Below is a small trained network, with its code and all its weights. Each question gives an input and a class and asks what happens when units are switched off, that is, made to give their printed mean instead of their output.

import numpy as np


def w(rows, s, z=0):
    codes = np.array(rows[::2]) - 128.0
    scale = np.full(codes.shape[1], s)
    scale[-1] = z or s
    return codes * scale


def norm(h):
    return h / np.sqrt((h * h).mean(-1, keepdims=True) + 1e-5)


def f(y):
    return np.maximum(y, 0)


def log_softmax(a):
    a = a - a.max(-1, keepdims=True)
    return a - np.log(np.exp(a).sum(-1, keepdims=True))


def net(x, mask):
    res = np.array(x, float).reshape(1, 6) / 4 @ E
    u = 0
    for l in range(3):
        y = f(norm(res) @ A[l][:, :-1].T + A[l][:, -1])
        res = res + np.where(mask[u : u + 4], y, B[l][:, -1]) @ B[l][:, :-1]
        u += 4
    return log_softmax(norm(res)[-1] @ U[:, :-1].T + U[:, -1])


A, B = {}, {}
E = w([
[95,115,106,112,130,104,132,106,108,126,122],'x0',
[129,135,120,128,113,130,145,123,136,155,134],'x1',
[125,143,212,120,87,68,146,85,97,135,124],'x2',
[100,198,128,150,171,64,166,179,112,147,253],'x3',
[184,181,100,151,137,172,181,31,35,86,153],'x4',
[128,141,122,130,130,105,149,134,115,150,95],'x5',
],0.011)
A[0] = w([
[127,105,2,199,217,167,94,186,146,162,123,3],'L0N0',
[107,141,63,176,143,196,111,135,126,137,109,74],'L0N1',
[135,132,160,146,190,148,155,100,146,119,147,181],'L0N2',
[151,115,205,152,104,55,129,85,151,121,130,66],'L0N3',
],0.0088,0.0047)
B[0] = w([
[197,91,111,16,109,16,152,164,172,67,171,253],'L0N0',
[231,42,91,99,136,116,190,98,118,19,132,205],'L0N1',
[129,128,84,150,102,63,126,90,50,171,95,198],'L0N2',
[135,115,98,2,132,75,187,96,151,106,131,217],'L0N3',
],0.009,0.0054)
A[1] = w([
[51,112,147,145,126,90,47,240,219,192,115,44],'L1N0',
[52,241,117,233,218,50,154,210,152,121,253,4],'L1N1',
[99,162,231,150,28,91,99,114,122,125,130,3],'L1N2',
[101,79,136,164,54,214,100,87,162,161,40,42],'L1N3',
],0.0064,0.0031)
B[1] = w([
[95,77,106,245,200,159,145,27,174,140,142,234],'L1N0',
[130,135,113,116,65,145,34,200,2,170,135,255],'L1N1',
[155,118,217,112,117,132,168,137,206,90,177,164],'L1N2',
[122,209,82,94,148,136,79,207,119,135,138,200],'L1N3',
],0.01,0.0047)
A[2] = w([
[157,210,94,211,144,157,161,52,81,82,131,6],'L2N0',
[145,95,115,101,82,233,87,116,140,116,5,82],'L2N1',
[99,66,141,178,129,77,115,110,193,164,125,120],'L2N2',
[130,166,252,93,70,46,177,75,136,109,138,22],'L2N3',
],0.011,0.0022)
B[2] = w([
[31,67,169,185,213,234,113,134,170,113,26,218],'L2N0',
[103,191,151,129,57,46,121,168,77,203,222,254],'L2N1',
[130,137,146,178,172,251,190,60,114,112,32,207],'L2N2',
[205,95,66,91,131,102,130,147,216,70,161,248],'L2N3',
],0.012,0.0086)
U = w([
[226,52,61,29,143,57,210,156,255,47,163,175],'0',
[15,83,167,247,238,239,162,108,198,168,32,1],'1',
[92,213,131,118,32,55,62,208,56,247,198,216],'2',
],0.0091,0.00097)

Each question gives the input, the list of numbers given to net, and the class t.
The units are the neurons (one row each of A and B). Each row of codes is followed by its name. A weight is (code - 128) times the scale printed after its matrix; where a second scale follows, it is the last column's (A, B and U).
mask holds one flag per neuron, layer by layer. A switched-off neuron (its flag False) gives its mean, the last column of its row in B, instead of its output. The means were averaged over made-up inputs and are rounded, as every weight is.
A unit's drop is (log p(t) with every unit on - log p(t) with that unit switched off) / (log p(t) with every unit on - log p(t) with every unit switched off).
most important unit: the unit with the biggest drop
k most important neurons: the k neurons with the biggest drops, biggest first
drop of u: that unit's drop, to one decimal
input [-7,-8,-1,-8,7,1], class 2: most important unit => L2N1
input [1,-3,8,8,0,-4], class 0: 4 most important neurons => (L2N3 L0N3 L2N1 L1N2)
input [-3,5,2,2,-3,6], class 1: 2 most important neurons => (L1N0 L0N0)
input [6,8,5,6,8,2], class 1: 3 most important neurons => (L2N0 L0N0 L2N1)
input [8,-1,3,-7,8,-2], class 1: 2 most important neurons => (L2N0 L1N1)
input [0,4,8,7,-8,-1], class 0: 2 most important neurons => (L0N3 L2N3)
input [7,0,7,6,4,-1], class 0: 2 most important neurons => (L2N3 L2N1)
input [-6,3,0,-2,1,-4], class 2: 2 most important neurons => (L2N1 L1N0)
input [1,5,8,5,8,-1], class 0: 4 most important neurons => (L2N3 L1N0 L2N2 L0N3)
input [-8,-2,-7,0,8,7], class 1: 2 most important neurons => (L2N0 L2N3)
input [-1,0,2,-5,-5,-8], class 1: 2 most important neurons => (L1N0 L2N2)
input [-7,4,8,4,-6,-1], class 0: 2 most important neurons => (L2N3 L0N3)
input [-2,1,-6,-7,-6,-3], class 2: 2 most important neurons => (L2N1 L2N3)
input [6,-3,0,5,2,-8], class 2: most important neuron => (L1N1)
input [-5,0,4,-6,3,-1], class 2: drop of L0N0 => 0.1
input [7,4,-1,-5,4,5], class 2: drop of L2N1 => 1.6
input [-1,-4,8,7,1,2], class 0: drop of L0N3 => 0.6
